Below is a small trained network, with its code and all its weights. Each question gives an input and a target symbol and asks what happens when units are switched off, that is, made to give their printed mean instead of their output.

import numpy as np


def w(rows, s, z=0):
    codes = np.array(rows[::2]) - 128.0
    scale = np.full(codes.shape[1], s)
    scale[-1] = z or s
    return codes * scale


def f(y):
    return np.maximum(y, 0)


def softmax(a):
    e = np.exp(a - a.max(-1, keepdims=True))
    return e / e.sum(-1, keepdims=True)


def log_softmax(a):
    a = a - a.max(-1, keepdims=True)
    return a - np.log(np.exp(a).sum(-1, keepdims=True))


def net(x, mask):
    ids = ['εζλμτφ'.index(c) for c in x.split()]
    T = len(ids)
    res = E[ids] + P[:T]
    u = 0
    for l in range(2):
        r = res
        for j in range(2):
            rows = slice(4 * j, 4 * j + 4)
            q, k, v = (r @ M[l][rows].T for M in (Q, K, V))
            z = softmax(np.where(np.tri(T) > 0, q @ k.T / 4**0.5, -1e9)) @ v
            o = O[l][rows]
            res = res + np.where(mask[u + j], z, o[:, -1]) @ o[:, :-1]
        u += 2
        y = f(res @ A[l][:, :-1].T + A[l][:, -1])
        res = res + np.where(mask[u : u + 8], y, B[l][:, -1]) @ B[l][:, :-1]
        u += 8
    return log_softmax(res[-1] @ U[:, :-1].T + U[:, -1])


Q, K, V, O, A, B = {}, {}, {}, {}, {}, {}
E = w([
[104,120,133],'ε',
[150,144,105],'ζ',
[126,119,206],'λ',
[194,138,115],'μ',
[245,163,142],'τ',
[35,58,237],'φ',
],0.012)
P = w([
[160,247,104],'0',
[181,154,108],'1',
[148,62,94],'2',
[143,133,194],'3',
[100,207,115],'4',
[128,132,163],'5',
[128,195,126],'6',
[107,108,145],'7',
[132,180,127],'8',
[53,136,191],'9',
],0.016)
Q[0] = w([
[179,138,247],'0.h0',
[166,116,109],'0.h0',
[131,76,122],'0.h0',
[178,132,150],'0.h0',
[103,102,134],'0.h1',
[162,170,116],'0.h1',
[73,131,113],'0.h1',
[95,151,124],'0.h1',
],0.014)
K[0] = w([
[172,91,153],'0.h0',
[165,95,111],'0.h0',
[156,22,131],'0.h0',
[205,169,237],'0.h0',
[31,149,215],'0.h1',
[58,135,153],'0.h1',
[11,157,208],'0.h1',
[39,113,62],'0.h1',
],0.012)
V[0] = w([
[133,204,64],'0.h0',
[176,127,109],'0.h0',
[150,146,179],'0.h0',
[234,50,168],'0.h0',
[125,142,6],'0.h1',
[122,99,89],'0.h1',
[32,140,223],'0.h1',
[109,162,146],'0.h1',
],0.012)
O[0] = w([
[153,131,162,119],'0.h0',
[35,139,94,133],'0.h0',
[131,13,169,216],'0.h0',
[95,119,130,172],'0.h0',
[113,153,106,2],'0.h1',
[97,93,95,52],'0.h1',
[152,138,178,208],'0.h1',
[136,179,2,174],'0.h1',
],0.0076,0.0049)
A[0] = w([
[82,218,3,152],'0.n0',
[51,75,54,21],'0.n1',
[165,51,155,77],'0.n2',
[73,68,108,77],'0.n3',
[98,103,155,50],'0.n4',
[223,110,107,159],'0.n5',
[149,64,115,59],'0.n6',
[140,61,90,3],'0.n7',
],0.013,0.0028)
B[0] = w([
[154,91,134,220],'0.n0',
[144,255,150,158],'0.n1',
[99,154,147,252],'0.n2',
[123,150,103,178],'0.n3',
[105,99,93,211],'0.n4',
[114,71,130,208],'0.n5',
[159,177,134,162],'0.n6',
[112,174,148,150],'0.n7',
],0.0081,0.0047)
Q[1] = w([
[93,39,249],'1.h0',
[47,122,173],'1.h0',
[1,174,236],'1.h0',
[103,87,140],'1.h0',
[201,51,71],'1.h1',
[109,168,103],'1.h1',
[182,162,186],'1.h1',
[68,242,208],'1.h1',
],0.01)
K[1] = w([
[113,102,185],'1.h0',
[105,199,102],'1.h0',
[57,147,171],'1.h0',
[146,95,110],'1.h0',
[185,123,149],'1.h1',
[172,141,128],'1.h1',
[154,123,255],'1.h1',
[200,66,96],'1.h1',
],0.015)
V[1] = w([
[143,27,172],'1.h0',
[166,104,212],'1.h0',
[71,254,195],'1.h0',
[152,187,225],'1.h0',
[188,74,76],'1.h1',
[92,135,89],'1.h1',
[180,88,55],'1.h1',
[199,154,36],'1.h1',
],0.0083)
O[1] = w([
[174,68,171,201],'1.h0',
[103,160,55,244],'1.h0',
[195,105,2,214],'1.h0',
[137,112,50,254],'1.h0',
[59,56,57,106],'1.h1',
[132,171,159,77],'1.h1',
[117,61,62,84],'1.h1',
[172,113,56,76],'1.h1',
],0.0081,0.006)
A[1] = w([
[101,200,97,148],'1.n0',
[162,251,127,50],'1.n1',
[170,144,74,213],'1.n2',
[205,148,76,2],'1.n3',
[122,139,202,103],'1.n4',
[156,181,148,38],'1.n5',
[121,61,126,165],'1.n6',
[182,96,82,168],'1.n7',
],0.011,0.0043)
B[1] = w([
[181,84,114,176],'1.n0',
[125,224,64,198],'1.n1',
[150,149,183,255],'1.n2',
[207,79,107,183],'1.n3',
[169,166,150,196],'1.n4',
[79,166,1,155],'1.n5',
[121,253,81,204],'1.n6',
[77,142,127,232],'1.n7',
],0.007,0.0052)
U = w([
[153,79,237,116],'ε',
[94,107,177,2],'ζ',
[43,70,136,48],'λ',
[36,182,115,255],'μ',
[187,86,255,192],'τ',
[160,160,68,159],'φ',
],0.0091,0.0047)

Each question gives the input, a string of symbols that net reads in full, and the target symbol t.
The units are the heads (4 rows each of Q, K, V and O) and the neurons (one row each of A and B). Each row of codes is followed by its name. A weight is (code - 128) times the scale printed after its matrix; where a second scale follows, it is the last column's (O, A, B and U).
mask holds one flag per unit, layer by layer, with each layer's heads first. A switched-off unit (its flag False) gives its mean, the last column of its rows in O or B, instead of its output. The means were averaged over made-up inputs and are rounded, as every weight is.
A unit's drop is (log p(t) with every unit on - log p(t) with that unit switched off) / (log p(t) with every unit on - log p(t) with every unit switched off).
The circuit of an input: a set's keep is (log p(t) with only the set's units on - log p(t) with every unit switched off) / (log p(t) with every unit on - log p(t) with every unit switched off). Starting from the 12 units with the biggest drops (on a tie, the unit counted first), units are removed one at a time, each time the one whose removal leaves the highest keep (on an exact tie, the one counted first), for as long as the keep stays at least 0.8.
units of the circuit, in order: the units of the circuit, biggest drop first
most important unit: the unit with the biggest drop
k most important neurons: the k neurons with the biggest drops, biggest first
top k neurons in layer l: the k neurons of layer l with the biggest drops, biggest first
heads that matter: for each layer, one digit per head in row order, 1 if its drop is at least 0.15 and else 0, layers parted by /
drop when u is switched off: that unit's drop, to one decimal
input ζ τ τ, target μ: heads that matter : 00 / 10
input φ ζ ζ, target μ: heads that matter : 01 / 10
input μ μ μ τ, target μ: heads that matter : 11 / 01
input ε τ λ, target φ: most important unit : 0.n1
input μ μ φ μ, target μ: units of the circuit, in order : (0.h0; 0.h1)
input ζ μ φ μ λ, target φ: heads that matter : 01 / 10
input ε μ ε μ φ, target φ: units of the circuit, in order : (1.h0; 0.h1)
input φ φ λ φ λ φ λ μ, target τ: 2 most important neurons : (0.n5; 0.n1)
input ε ε ζ ε λ ζ φ φ λ ζ, target τ: heads that matter : 11 / 01
input φ λ φ, target μ: units of the circuit, in order : (0.h0; 0.n1)
input μ μ μ φ ε φ ε λ φ, target τ: top 2 neurons in layer 0 : (0.n1; 0.n4)
input μ φ φ, target μ: heads that matter : 00 / 00
input τ τ ε λ φ, target φ: 3 most important neurons : (0.n0; 0.n5; 1.n6)
input λ μ μ μ, target μ: most important unit : 0.h1
input μ μ ζ λ, target μ: 2 most important neurons : (1.n6; 0.n0)
input μ φ ε φ φ, target τ: top 2 neurons in layer 0 : (0.n4; 0.n1)
input λ φ λ μ φ φ λ φ τ ζ, target τ: units of the circuit, in order : (1.h1; 0.h1)
input ζ μ φ λ, target μ: top 4 neurons in layer 0 : (0.n0; 0.n1; 0.n2; 0.n5)
input μ μ ζ ζ, target μ: drop when 0.h1 is switched off : 0.5
input φ μ φ φ φ ε, target τ: drop when 1.h0 is switched off : -0.1
input λ φ φ μ φ λ λ φ ζ μ, target τ: most important unit : 1.h1
input λ λ φ φ μ φ φ ε, target τ: drop when 0.h0 is switched off : 0.1
